Below is a small trained network, with its code and all its weights. Each question gives an input and a class and asks what happens when units are switched off, that is, made to give their printed mean instead of their output.

import numpy as np


def w(rows, s, z=0):
    codes = np.array(rows[::2]) - 128.0
    scale = np.full(codes.shape[1], s)
    scale[-1] = z or s
    return codes * scale


def f(y):
    return y / 2 * (1 + np.tanh(0.7978845608 * (y + 0.044715 * y**3)))


def log_softmax(a):
    a = a - a.max(-1, keepdims=True)
    return a - np.log(np.exp(a).sum(-1, keepdims=True))


def net(x, mask):
    res = np.array(x, float).reshape(1, 6) / 4 @ E
    y = f(res @ A[0][:, :-1].T + A[0][:, -1])
    res = res + np.where(mask, y, B[0][:, -1]) @ B[0][:, :-1]
    return log_softmax(res[-1] @ U[:, :-1].T + U[:, -1])


A, B = {}, {}
E = w([
[219,144,57],'x0',
[77,1,114],'x1',
[174,80,120],'x2',
[189,90,156],'x3',
[100,141,67],'x4',
[111,132,140],'x5',
],0.0082)
A[0] = w([
[143,103,128,100],'N1',
[119,171,88,194],'N2',
[107,149,88,62],'N3',
[152,135,133,86],'N4',
[116,165,100,95],'N5',
[150,150,146,95],'N6',
[154,125,141,62],'N7',
[156,127,145,114],'N8',
[160,67,126,129],'N9',
[128,175,123,93],'N10',
[134,126,145,85],'N11',
[153,162,141,77],'N12',
[112,109,155,112],'N13',
[116,134,103,128],'N14',
[82,66,161,96],'N15',
[109,113,153,93],'N16',
[179,128,117,122],'N17',
[96,111,155,62],'N18',
[99,110,81,118],'N19',
[137,118,90,76],'N20',
[107,102,159,113],'N21',
[106,118,150,98],'N22',
[184,7,114,90],'N23',
[145,151,143,63],'N24',
[156,173,140,56],'N25',
[194,140,156,62],'N26',
[103,148,74,3],'N27',
[166,107,143,90],'N28',
[97,139,116,91],'N29',
[107,96,156,169],'N30',
[122,124,127,105],'N31',
],0.016,0.0038)
B[0] = w([
[149,128,139,134],'N1',
[114,142,48,213],'N2',
[149,161,96,146],'N3',
[141,123,114,133],'N4',
[135,124,64,166],'N5',
[153,92,123,149],'N6',
[148,129,126,125],'N7',
[156,121,135,140],'N8',
[176,118,160,187],'N9',
[150,91,87,176],'N10',
[135,106,133,122],'N11',
[156,87,114,163],'N12',
[107,104,138,151],'N13',
[136,155,116,139],'N14',
[78,139,208,215],'N15',
[105,110,125,145],'N16',
[125,161,100,175],'N17',
[92,124,115,154],'N18',
[166,194,160,158],'N19',
[138,161,104,138],'N20',
[100,101,151,164],'N21',
[107,114,111,144],'N22',
[254,109,155,254],'N23',
[151,89,121,138],'N24',
[163,81,106,176],'N25',
[186,136,132,176],'N26',
[167,172,122,145],'N27',
[159,123,113,144],'N28',
[117,146,76,138],'N29',
[105,104,177,181],'N30',
[126,131,131,123],'N31',
],0.035,0.0069)
U = w([
[94,191,33,63],'0',
[138,70,104,77],'1',
[2,54,57,55],'2',
[184,123,14,254],'3',
],0.0072,0.0012)

Each question gives the input, the list of numbers given to net, and the class t.
The units are the neurons (one row each of A and B). Each row of codes is followed by its name. A weight is (code - 128) times the scale printed after its matrix; where a second scale follows, it is the last column's (A, B and U).
mask holds one flag per neuron, in row order. A switched-off neuron (its flag False) gives its mean, the last column of its row in B, instead of its output. The means were averaged over made-up inputs and are rounded, as every weight is.
A unit's drop is (log p(t) with every unit on - log p(t) with that unit switched off) / (log p(t) with every unit on - log p(t) with every unit switched off).
The circuit of an input: a set's keep is (log p(t) with only the set's units on - log p(t) with every unit switched off) / (log p(t) with every unit on - log p(t) with every unit switched off). Starting from the 12 units with the biggest drops (on a tie, the unit counted first), units are removed one at a time, each time the one whose removal leaves the highest keep (on an exact tie, the one counted first), for as long as the keep stays at least 0.8.
circuit, biggest first: the units of the circuit, biggest drop first
k most important neurons: the k neurons with the biggest drops, biggest first
drop when u is switched off: that unit's drop, to one decimal
input [3,3,-1,-1,-3,5], class 1: most important neuron	N2
input [0,6,5,0,7,-1], class 1: circuit, biggest first	N15; N2
input [2,5,-6,3,2,-8], class 1: circuit, biggest first	N2; N5
input [-3,-3,-1,5,5,1], class 0: 2 most important neurons	N23; N15
input [7,8,-4,2,-6,2], class 1: circuit, biggest first	N2; N15
input [-2,-2,-7,0,-5,-6], class 2: circuit, biggest first	N23; N19
input [-3,7,0,-7,6,0], class 0: 2 most important neurons	N19; N27
input [-6,1,-2,-7,5,4], class 0: 4 most important neurons	N19; N27; N3; N29
input [3,6,8,-2,-7,-4], class 1: 2 most important neurons	N15; N2
input [-3,0,0,6,7,-7], class 0: 2 most important neurons	N25; N23
input [-2,5,8,-5,3,4], class 1: drop when N1 is switched off	0.0
input [-8,-4,-8,6,-8,5], class 2: drop when N23 is switched off	0.2
input [-7,-7,8,-2,5,0], class 2: drop when N26 is switched off	0.2
input [-1,4,-4,-6,8,-6], class 0: most important neuron	N23
